[[722, 612, 633, 327], [642, 642, 399, 417], [723, 538, 543, 920], [229, 771, 733, 602], [698, 549, 688, 297], [403, 560, 512, 517], [551, 839, 506, 505]]
The entry just left of 688 -> 549
What is the maximum? 920

arr =
[[0.700, -2.939, 2.127, -0.392, -1.036, -3.134, -1.773, 3.364, -0.530, -5.293, 0.320, 7.212, 1.118, 1.106, -5.370],
 [0.927, 2.536, -1.220, -4.960, -0.467, 4.310, 4.392, -4.166, -0.487, -0.660, 2.900, -1.362, 4.494, 0.160, -5.370],
 [-1.982, 1.559, 1.683, 2.334, 0.649, -2.230, -4.473, -2.540, -3.344, 7.562, -2.307, -2.888, -0.875, -1.413, -5.370],
 [-2.162, 3.717, 4.051, 3.720, 1.675, -1.951, 0.211, -1.748, 0.542, 7.318, -1.156, -2.539, 1.135, 0.462, -5.370],
 [4.379, -5.533, 1.272, -4.965, 0.092, -3.085, 4.123, -0.150, 0.549, -3.170, -2.156, 0.070, -1.487, -1.513, -5.370],
 [2.547, -5.651, -0.241, -3.940, -1.296, -1.404, 4.968, -1.362, 1.559, -4.124, -2.250, -1.640, -0.868, -3.352, -5.370],
 [-0.801, -2.398, 2.423, 0.351, -1.647, -1.857, -3.615, 3.347, -1.016, -6.205, 0.148, 6.310, -0.779, 0.576, -5.370],
 [-1.881, 8.401, -2.554, -0.899, -1.426, -0.795, 3.225, -2.113, 0.396, -1.381, -0.031, -4.276, -0.552, 1.079, -5.370],
 [-1.182, -2.082, 2.566, 0.490, -1.602, -0.714, -4.668, 3.171, 1.177, -6.197, 0.225, 5.464, -2.108, 0.300, -5.370],
 [2.906, -5.660, -0.039, -4.159, -1.136, -1.723, 4.812, -1.157, -1.932, -4.019, -2.327, -1.431, -1.080, -3.175, -5.370],
 [-1.142, -1.997, -5.198, 4.855, 0.714, 0.661, -5.821, 2.259, -1.337, 4.834, 0.023, 0.313, -0.450, -0.423, -5.370],
 [1.032, 4.709, -1.312, -5.547, -0.376, 3.423, 3.550, -4.313, -0.082, -0.563, 2.499, -2.357, 2.932, 0.909, -5.370]]
Counting starts at 0.
The entry directly below -1.857 is -0.795
The entry in the bottom-right corner: -5.370
Read off the entry directly below 0.023.
Answer: 2.499
The entry in row 0 and column 1 is -2.939
Read off the entry at row 0, column 0.
Answer: 0.700
The top-right entry -> -5.370
Read off the bottom entry of the column that holds the smallest entry.
Answer: -0.563
Read off the entry just left of -1.640.
Answer: -2.250
Read off the top entry of the column that holds the smallest entry.
Answer: -5.293
Read off the entry directly below -0.875.
Answer: 1.135
Read off the entry just right of -4.276.
Answer: -0.552
Read off the entry at row 2, column 2.
Answer: 1.683
The entry directly below the smallest entry -> -1.381
Read off the entry directly above the smallest entry.
Answer: -4.124
The entry in the bottom-left corner -> 1.032
The entry directly below -5.651: -2.398
The entry at row 0, column 2: 2.127
Read off the entry directly below -1.296.
Answer: -1.647
Read off the entry directly above 0.649.
Answer: -0.467
The entry directly above -0.801: 2.547
The entry directly above 4.855 -> -4.159
The entry in row 1 and column 0 is 0.927
Read off the entry just left of 0.714.
Answer: 4.855
The entry just right of the smallest entry: 0.148
The bottom entry of the column that holds the largest entry -> 4.709
Read off the entry directly below 5.464.
Answer: -1.431
The entry just right of the largest entry: -2.554
Read off the entry just left of 0.909.
Answer: 2.932
The entry in row 2 and column 0 is -1.982

[ 178  305 -542  335 -161  713 -301  305 -816 -310  705   29]
Find the second smallest entry.
-542
The entry just right of 713 is -301
Find the entry just right of -542.
335
The second entry from the right -> 705
Find the first entry from the left.
178

Questions about the table below.
1) Give the top-right entry.
2) Give the entry directly below -21.
3) Give the entry just left of the smallest entry.
4) Give the first entry on the main diagonal.
5) Give the top entry of the column that holds the smallest entry.
[[  1  41 -38 -21   1]
 [-10 -27  -3   3 -15]]
1) 1
2) 3
3) 41
4) 1
5) -38

[[ 19   7  -3   9  15  -1  25   4  -1  10  -5  25   7  23   4]
 [ -2   9  14   4   9  15 -11  10  14   3  15 -10   9   4  13]
 [ 16   8   3   7  13   3  15   7   3   7   0  18   5  15   6]
 [  6  18   2   8  -4   1  13  -1  10  -1  -1   3  -2  10  11]
 [  7  32  -1  10 -27  -4  19 -12  12 -11 -10 -12 -11  27  11]
 [ 10  -9  15   1  32  16   0  20   7  21  22  19  17 -10   4]
 [  0   4  12   5   2  16  -7  10  15   4  16  -4  11   3  11]]
Indices start at 0.
The bottom-left entry: 0
Which number is the entry in row 0 and column 2? -3
The entry in the top-left corner -> 19
The entry in the bottom-right corner is 11
The entry directly above the smallest entry is -4
Which number is the entry just left of the centre entry? 13
Which number is the entry in row 2 and column 1? 8
Which number is the entry at row 1, column 0? -2
The entry directly below -5 is 15
The entry in row 2 and column 0 -> 16
The bottom entry of the column that holds the smallest entry -> 2
The smallest entry is -27
Which number is the entry in the top-right corner? 4
Which number is the top entry of the column that holds the smallest entry? 15
Which number is the entry just left of the smallest entry? 10
The entry in row 0 and column 1 is 7
Which number is the entry directly above 27? 10
Which number is the entry directly below the smallest entry? 32
The entry directly above the centre entry -> 7

Read these off the grid that follows.
1) Find the entry just left of the largest entry.
2) Find the entry just left of -2.522.
3) Find the entry just right of 2.739.
4) Find the entry just right of 0.365.
5) Find the entry just right of 4.302.
6) Find the entry just right of 3.939.
[[-2.099  2.106  4.135  1.220 -0.978  1.220 -1.589  1.664  1.088  1.695
  -1.223 -0.313  4.400 -4.956 -2.559  4.034]
 [ 0.718 -3.101 -7.021 -3.291  1.460 -2.710  0.365 -2.537 -1.004 -1.852
   0.323  0.422 -6.795  4.167  3.535 -6.254]
 [-3.342  2.680  4.042  1.129 -0.538  1.485 -2.522  1.022  1.978  2.575
  -1.877 -0.209  4.193 -5.904 -2.282  3.687]
 [ 8.448 -1.110  2.650  2.800 -0.130  0.751  6.317  2.739 -1.746 -1.746
   4.302  0.485  2.657  8.664  1.276  2.038]
 [-6.700  0.368 -4.248 -3.010  1.198 -0.880 -4.752 -3.247  1.620  1.079
  -3.055 -0.011 -4.764 -5.368  0.363 -3.540]
 [ 3.225 -3.997 -0.967 -0.060 -4.283 -2.071  1.747  0.617 -6.095 -5.176
   0.678 -2.343 -0.673  2.224 -2.625 -1.013]
 [ 7.893 -1.639  1.126  2.004 -0.456  0.116  5.610  2.151 -2.145 -2.041
   3.779  0.271  1.491  8.416  1.484  0.735]
 [-1.431  3.137  3.159  1.336  2.519  2.413 -0.547  0.893  3.797  3.371
   0.144  1.725  3.126 -1.499  1.507  2.993]
 [ 5.054  0.425  5.351  3.315 -2.135  1.201  3.336  3.390 -1.543 -0.557
   1.950 -0.718  5.828  2.309 -1.978  4.594]
 [-0.718 -2.164 -6.702 -3.007  2.377 -1.662 -0.383 -3.167  0.109 -1.112
   0.131  0.847 -6.978  3.239  3.959 -5.981]
 [ 5.977 -0.705  3.939  3.030 -1.997  0.875  4.339  2.667 -2.529 -1.967
   2.697 -0.824  3.643  4.419 -1.629  3.200]]
1) 2.657
2) 1.485
3) -1.746
4) -2.537
5) 0.485
6) 3.030

Questions about the grid below.
1) The entry directly below the smallest entry?
2) The entry just right of 5172?
3) The first entry, reading row by row?
4) The top-right entry?
5) The largest entry in the first column?
6) The entry just right of 6304?
7) The entry just right of the smallest entry?
8) The bottom entry of the column that holds the smallest entry?
[[5961, 4518, 8852, 4068, 5910, 8426, 6031, 7105, 6221, 7419, 7339],
 [7782, 4568, 6520, 6038, 5287, 6415, 6170, 4760, 8000, 5151, 8945],
 [4451, 7308, 4913, 6584, 2838, 4573, 7315, 5724, 5131, 4847, 5822],
 [2818, 7279, 6280, 5136, 4084, 5919, 7994, 7165, 3692, 6820, 5208],
 [4932, 6129, 8080, 3223, 6770, 7682, 6118, 7922, 4758, 7747, 5345],
 [5244, 7065, 4279, 7172, 2705, 4320, 6588, 4778, 5796, 4270, 5409],
 [5739, 6776, 4567, 7274, 2499, 4235, 6901, 4496, 6510, 4171, 5902],
 [6223, 6306, 4643, 7266, 2909, 4421, 7329, 4276, 6920, 4132, 6160],
 [4746, 6360, 7837, 3639, 6756, 7468, 6116, 7758, 4533, 7648, 5129],
 [6759, 4438, 7364, 5018, 5967, 7346, 5810, 6027, 6504, 6363, 7716],
 [4412, 7413, 4539, 6352, 3777, 4640, 6894, 6093, 4649, 5254, 5292],
 [4747, 6401, 7676, 3430, 6510, 7452, 6304, 7918, 4825, 7662, 5376],
 [7127, 4458, 7526, 4965, 6968, 7642, 4900, 6443, 6141, 6788, 7010],
 [7325, 4773, 6711, 6005, 4555, 6487, 6942, 4968, 7759, 5270, 9094],
 [7594, 4415, 6818, 5638, 5443, 6953, 6273, 5172, 7824, 5372, 9028],
 [6347, 5982, 4907, 7139, 3142, 4752, 7362, 4245, 7065, 4316, 6476]]
1) 2909
2) 7824
3) 5961
4) 7339
5) 7782
6) 7918
7) 4235
8) 3142
